Below are the code and all the weights of a small trained network. Each question names an input and a target symbol and asks about switching units off, where a switched-off unit gives its printed mean instead of its output.

import numpy as np


def w(rows, s, z=0):
    codes = np.array(rows[::2]) - 128.0
    scale = np.full(codes.shape[1], s)
    scale[-1] = z or s
    return codes * scale


def norm(h):
    return h / np.sqrt((h * h).mean(-1, keepdims=True) + 1e-5)


def f(y):
    return y / 2 * (1 + np.tanh(0.7978845608 * (y + 0.044715 * y**3)))


def softmax(a):
    e = np.exp(a - a.max(-1, keepdims=True))
    return e / e.sum(-1, keepdims=True)


def log_softmax(a):
    a = a - a.max(-1, keepdims=True)
    return a - np.log(np.exp(a).sum(-1, keepdims=True))


def net(x, mask):
    ids = ['ΓΔΘΛΠΦΨεζξτω'.index(c) for c in x.split()]
    T = len(ids)
    res = E[ids] + P[:T]
    u = 0
    for l in range(3):
        r = norm(res)
        for j in range(2):
            rows = slice(2 * j, 2 * j + 2)
            q, k, v = (r @ M[l][rows].T for M in (Q, K, V))
            z = softmax(np.where(np.tri(T) > 0, q @ k.T / 2**0.5, -1e9)) @ v
            o = O[l][rows]
            res = res + np.where(mask[u + j], z, o[:, -1]) @ o[:, :-1]
        u += 2
        y = f(norm(res) @ A[l][:, :-1].T + A[l][:, -1])
        res = res + np.where(mask[u : u + 16], y, B[l][:, -1]) @ B[l][:, :-1]
        u += 16
    return log_softmax(norm(res)[-1] @ U[:, :-1].T + U[:, -1])


Q, K, V, O, A, B = {}, {}, {}, {}, {}, {}
E = w([
[161,108,142,113,163],'Γ',
[128,117,122,120,177],'Δ',
[148,115,123,85,138],'Θ',
[82,116,120,178,93],'Λ',
[91,116,123,185,150],'Π',
[63,173,253,95,135],'Φ',
[123,121,107,83,104],'Ψ',
[99,119,114,147,176],'ε',
[175,99,159,134,140],'ζ',
[68,126,92,128,110],'ξ',
[86,115,123,185,117],'τ',
[106,120,111,138,199],'ω',
],0.0062)
P = w([
[91,145,109,107,161],'0',
[172,224,62,137,136],'1',
[135,226,124,119,148],'2',
[181,253,92,136,134],'3',
[113,41,79,125,159],'4',
[82,97,176,103,155],'5',
[106,67,132,113,151],'6',
[195,222,67,142,119],'7',
[154,241,159,123,114],'8',
],0.0027)
Q[0] = w([
[99,33,123,127,160],'0.h0',
[98,20,72,116,162],'0.h0',
[158,218,88,125,127],'0.h1',
[94,1,155,96,127],'0.h1',
],0.0064)
K[0] = w([
[102,162,190,123,142],'0.h0',
[98,176,207,107,124],'0.h0',
[90,169,209,89,125],'0.h1',
[180,62,1,153,137],'0.h1',
],0.0067)
V[0] = w([
[191,108,2,158,116],'0.h0',
[174,10,17,168,127],'0.h0',
[153,108,48,182,146],'0.h1',
[193,78,29,140,105],'0.h1',
],0.0024)
O[0] = w([
[79,44,77,148,156,164],'0.h0',
[147,4,72,117,147,44],'0.h0',
[156,192,62,129,116,157],'0.h1',
[203,183,67,160,135,2],'0.h1',
],0.003,0.00055)
A[0] = w([
[204,116,151,137,178,135],'0.n0',
[173,115,100,132,152,68],'0.n1',
[48,159,47,89,165,149],'0.n2',
[113,89,115,184,53,67],'0.n3',
[183,105,163,221,206,140],'0.n4',
[41,138,138,130,173,149],'0.n5',
[129,121,155,253,71,173],'0.n6',
[215,113,85,89,61,105],'0.n7',
[97,130,94,134,174,128],'0.n8',
[155,65,146,99,95,69],'0.n9',
[80,139,87,99,156,111],'0.n10',
[209,124,12,190,127,6],'0.n11',
[116,94,203,89,98,106],'0.n12',
[145,250,183,115,95,13],'0.n13',
[121,142,137,78,136,85],'0.n14',
[120,148,92,109,131,77],'0.n15',
],0.0037,0.0025)
B[0] = w([
[96,160,146,142,98,143],'0.n0',
[104,126,120,132,118,103],'0.n1',
[190,113,200,138,87,254],'0.n2',
[169,133,137,73,170,96],'0.n3',
[148,131,152,94,40,174],'0.n4',
[177,163,155,113,88,218],'0.n5',
[159,141,161,61,133,164],'0.n6',
[62,156,162,138,153,119],'0.n7',
[149,113,160,124,95,176],'0.n8',
[68,153,103,133,149,86],'0.n9',
[170,122,167,137,95,169],'0.n10',
[107,91,3,141,145,107],'0.n11',
[125,163,51,156,143,113],'0.n12',
[56,48,61,114,146,103],'0.n13',
[165,143,130,144,156,122],'0.n14',
[140,112,143,128,139,120],'0.n15',
],0.0037,0.0021)
Q[1] = w([
[134,114,177,131,86],'1.h0',
[144,178,172,138,90],'1.h0',
[118,205,209,86,118],'1.h1',
[147,250,85,156,126],'1.h1',
],0.019)
K[1] = w([
[118,158,90,68,137],'1.h0',
[98,107,117,60,145],'1.h0',
[71,172,240,85,139],'1.h1',
[92,6,154,115,139],'1.h1',
],0.017)
V[1] = w([
[186,147,148,110,165],'1.h0',
[164,127,107,55,48],'1.h0',
[151,137,119,21,224],'1.h1',
[196,122,165,254,214],'1.h1',
],0.0072)
O[1] = w([
[140,127,85,135,146,204],'1.h0',
[106,90,126,64,198,254],'1.h0',
[81,101,104,209,161,136],'1.h1',
[98,255,131,110,148,126],'1.h1',
],0.0077,0.0046)
A[1] = w([
[128,140,92,82,189,18],'1.n0',
[154,101,125,112,137,134],'1.n1',
[194,69,147,123,106,175],'1.n2',
[125,206,119,118,89,75],'1.n3',
[80,117,175,121,156,129],'1.n4',
[139,163,54,67,204,72],'1.n5',
[113,122,5,97,115,214],'1.n6',
[173,111,177,59,76,6],'1.n7',
[55,176,124,149,185,77],'1.n8',
[32,124,124,170,118,166],'1.n9',
[193,145,117,159,156,134],'1.n10',
[200,182,164,151,148,132],'1.n11',
[62,78,75,125,2,55],'1.n12',
[68,50,66,153,182,51],'1.n13',
[105,191,132,164,113,116],'1.n14',
[60,125,157,163,18,28],'1.n15',
],0.0073,0.0024)
B[1] = w([
[110,125,138,141,85,168],'1.n0',
[88,128,148,151,129,161],'1.n1',
[82,132,81,178,136,203],'1.n2',
[76,126,151,84,160,164],'1.n3',
[152,115,144,163,101,178],'1.n4',
[102,125,106,134,47,231],'1.n5',
[140,100,210,160,133,185],'1.n6',
[173,134,42,155,109,152],'1.n7',
[134,99,53,181,106,183],'1.n8',
[221,145,95,159,160,156],'1.n9',
[127,128,167,126,66,135],'1.n10',
[72,82,157,84,101,158],'1.n11',
[110,119,30,107,253,106],'1.n12',
[163,172,199,140,174,254],'1.n13',
[125,64,95,100,162,141],'1.n14',
[187,121,60,100,155,103],'1.n15',
],0.0059,0.0034)
Q[2] = w([
[98,175,68,36,128],'2.h0',
[122,94,166,254,125],'2.h0',
[124,194,8,148,93],'2.h1',
[51,157,181,65,123],'2.h1',
],0.0062)
K[2] = w([
[55,146,86,95,129],'2.h0',
[208,84,254,208,123],'2.h0',
[124,141,42,162,68],'2.h1',
[115,158,160,81,97],'2.h1',
],0.0089)
V[2] = w([
[192,168,131,203,55],'2.h0',
[36,206,17,120,167],'2.h0',
[156,221,230,220,252],'2.h1',
[77,168,149,123,137],'2.h1',
],0.0021)
O[2] = w([
[172,174,143,62,2,69],'2.h0',
[58,57,11,83,81,7],'2.h0',
[188,104,240,25,239,255],'2.h1',
[52,18,209,83,194,168],'2.h1',
],0.0018,0.00058)
A[2] = w([
[99,214,136,198,184,201],'2.n0',
[52,114,95,21,125,51],'2.n1',
[68,116,56,193,165,103],'2.n2',
[153,119,143,148,128,83],'2.n3',
[176,148,174,130,141,164],'2.n4',
[86,253,63,87,143,56],'2.n5',
[176,36,94,139,89,72],'2.n6',
[132,74,96,183,190,69],'2.n7',
[145,65,73,169,133,88],'2.n8',
[117,154,73,100,55,58],'2.n9',
[150,59,152,139,128,89],'2.n10',
[203,47,146,143,51,110],'2.n11',
[120,154,106,137,47,115],'2.n12',
[234,153,74,56,90,3],'2.n13',
[84,116,120,140,163,111],'2.n14',
[188,136,107,196,170,88],'2.n15',
],0.0068,0.0029)
B[2] = w([
[148,113,32,172,55,250],'2.n0',
[152,168,125,200,93,233],'2.n1',
[94,41,150,74,83,171],'2.n2',
[133,150,126,149,139,124],'2.n3',
[164,135,59,118,158,199],'2.n4',
[151,80,117,171,250,239],'2.n5',
[95,191,118,90,177,151],'2.n6',
[143,149,217,103,96,217],'2.n7',
[100,174,213,62,129,157],'2.n8',
[176,130,240,101,160,188],'2.n9',
[138,127,135,98,178,181],'2.n10',
[66,149,24,107,169,180],'2.n11',
[90,111,181,138,174,166],'2.n12',
[193,2,102,185,99,146],'2.n13',
[143,112,183,137,102,148],'2.n14',
[159,185,143,130,86,192],'2.n15',
],0.0056,0.0025)
U = w([
[146,104,113,174,7,182],'Γ',
[54,29,104,157,86,170],'Δ',
[213,134,144,227,125,53],'Θ',
[201,30,65,79,77,171],'Λ',
[151,237,166,31,138,115],'Π',
[193,172,67,111,159,229],'Φ',
[126,41,171,102,213,126],'Ψ',
[57,231,119,152,212,62],'ε',
[76,166,200,134,55,213],'ζ',
[108,109,39,33,171,224],'ξ',
[228,123,176,43,50,2],'τ',
[64,100,42,197,180,65],'ω',
],0.013,0.0021)

Each question gives the input, a string of symbols that net reads in full, and the target symbol t.
The units are the heads (2 rows each of Q, K, V and O) and the neurons (one row each of A and B). Each row of codes is followed by its name. A weight is (code - 128) times the scale printed after its matrix; where a second scale follows, it is the last column's (O, A, B and U).
mask holds one flag per unit, layer by layer, with each layer's heads first. A switched-off unit (its flag False) gives its mean, the last column of its rows in O or B, instead of its output. The means were averaged over made-up inputs and are rounded, as every weight is.
A unit's drop is (log p(t) with every unit on - log p(t) with that unit switched off) / (log p(t) with every unit on - log p(t) with every unit switched off).
The circuit of an input: a set's keep is (log p(t) with only the set's units on - log p(t) with every unit switched off) / (log p(t) with every unit on - log p(t) with every unit switched off). Starting from the 12 units with the biggest drops (on a tie, the unit counted first), units are removed one at a time, each time the one whose removal leaves the highest keep (on an exact tie, the one counted first), for as long as the keep stays at least 0.8.
units of the circuit, in order: the units of the circuit, biggest drop first
most important unit: the unit with the biggest drop
top k neurons: the k neurons with the biggest drops, biggest first
k most important neurons of layer l: the k neurons of layer l with the biggest drops, biggest first
drop when u is switched off: that unit's drop, to one decimal
input Γ Ψ Φ Λ Ψ ξ, target Ψ: most important unit -> 1.h0
input Δ Θ τ, target Δ: top 4 neurons -> [0.n6, 2.n2, 1.n8, 0.n2]
input Ψ Π Δ ε Λ Ψ τ ξ, target Λ: units of the circuit, in order -> [1.h1, 2.n13, 1.n7]
input ε Π τ ξ τ Φ τ, target τ: top 2 neurons -> [1.n12, 0.n2]
input Ψ ω Δ Δ Θ Δ τ Δ Ψ, target Δ: top 3 neurons -> [0.n6, 0.n7, 1.n8]
input ζ Γ Θ, target ζ: top 2 neurons -> [0.n4, 0.n0]
input τ ζ Θ ε, target τ: units of the circuit, in order -> [1.h1, 2.n13]
input τ ω ω ξ ω ξ Φ ζ, target ζ: top 3 neurons -> [1.n2, 0.n4, 2.n8]
input Π τ Φ ξ ε ζ ζ, target ζ: top 2 neurons -> [1.n2, 0.n4]
input Φ Γ Λ Θ Π, target Θ: 2 most important neurons of layer 1 -> [1.n5, 1.n8]
input Ψ Ψ Λ ε Π Ψ, target Λ: 3 most important neurons of layer 0 -> [0.n6, 0.n11, 0.n13]
input Λ Ψ Ψ ζ Ψ Λ, target Ψ: top 2 neurons -> [0.n7, 0.n6]
input ε Ψ ζ Θ τ ε Λ, target Θ: 2 most important neurons of layer 1 -> [1.n13, 1.n9]
input ε ω Δ ε ε Λ Δ, target ε: units of the circuit, in order -> [1.h1]
input Π τ τ ξ Ψ Θ Δ, target ξ: 2 most important neurons of layer 2 -> [2.n11, 2.n6]
input Ψ ξ τ Π Θ Π Δ ε, target Θ: top 2 neurons -> [0.n11, 1.n13]
input Γ ω Δ ε ζ τ Λ, target ε: top 3 neurons -> [0.n6, 0.n3, 2.n5]
input Θ Ψ Π ξ Φ Γ Θ ω, target Θ: 2 most important neurons of layer 0 -> [0.n4, 0.n6]
input Ψ Φ τ, target Ψ: top 2 neurons -> [0.n6, 2.n1]
input Π ε ξ Π Π Δ Λ Θ, target Π: most important unit -> 0.n11
input Θ Δ Φ ξ ε Π Ψ Λ ε, target Ψ: top 2 neurons -> [0.n13, 2.n1]
input ε Φ Γ Φ ξ ξ ε, target ε: 3 most important neurons of layer 0 -> [0.n4, 0.n6, 0.n2]
input Δ Γ ξ τ, target Δ: 3 most important neurons of layer 1 -> [1.n8, 1.n14, 1.n13]
input Ψ ω ε Δ ξ Γ, target ε: top 2 neurons -> [2.n5, 2.n1]
input ζ ξ ζ Δ, target ζ: top 2 neurons -> [0.n4, 0.n0]
input Ψ ω Δ ω τ, target ω: 2 most important neurons of layer 2 -> [2.n5, 2.n0]
input ξ Λ ε Θ Δ ω Ψ, target Θ: top 2 neurons -> [0.n7, 1.n13]
input ζ Ψ Ψ Λ Γ Γ Φ τ ζ, target Ψ: most important unit -> 1.h0
input ζ ζ ξ Π Ψ, target ζ: drop when 0.n4 is switched off -> 0.8
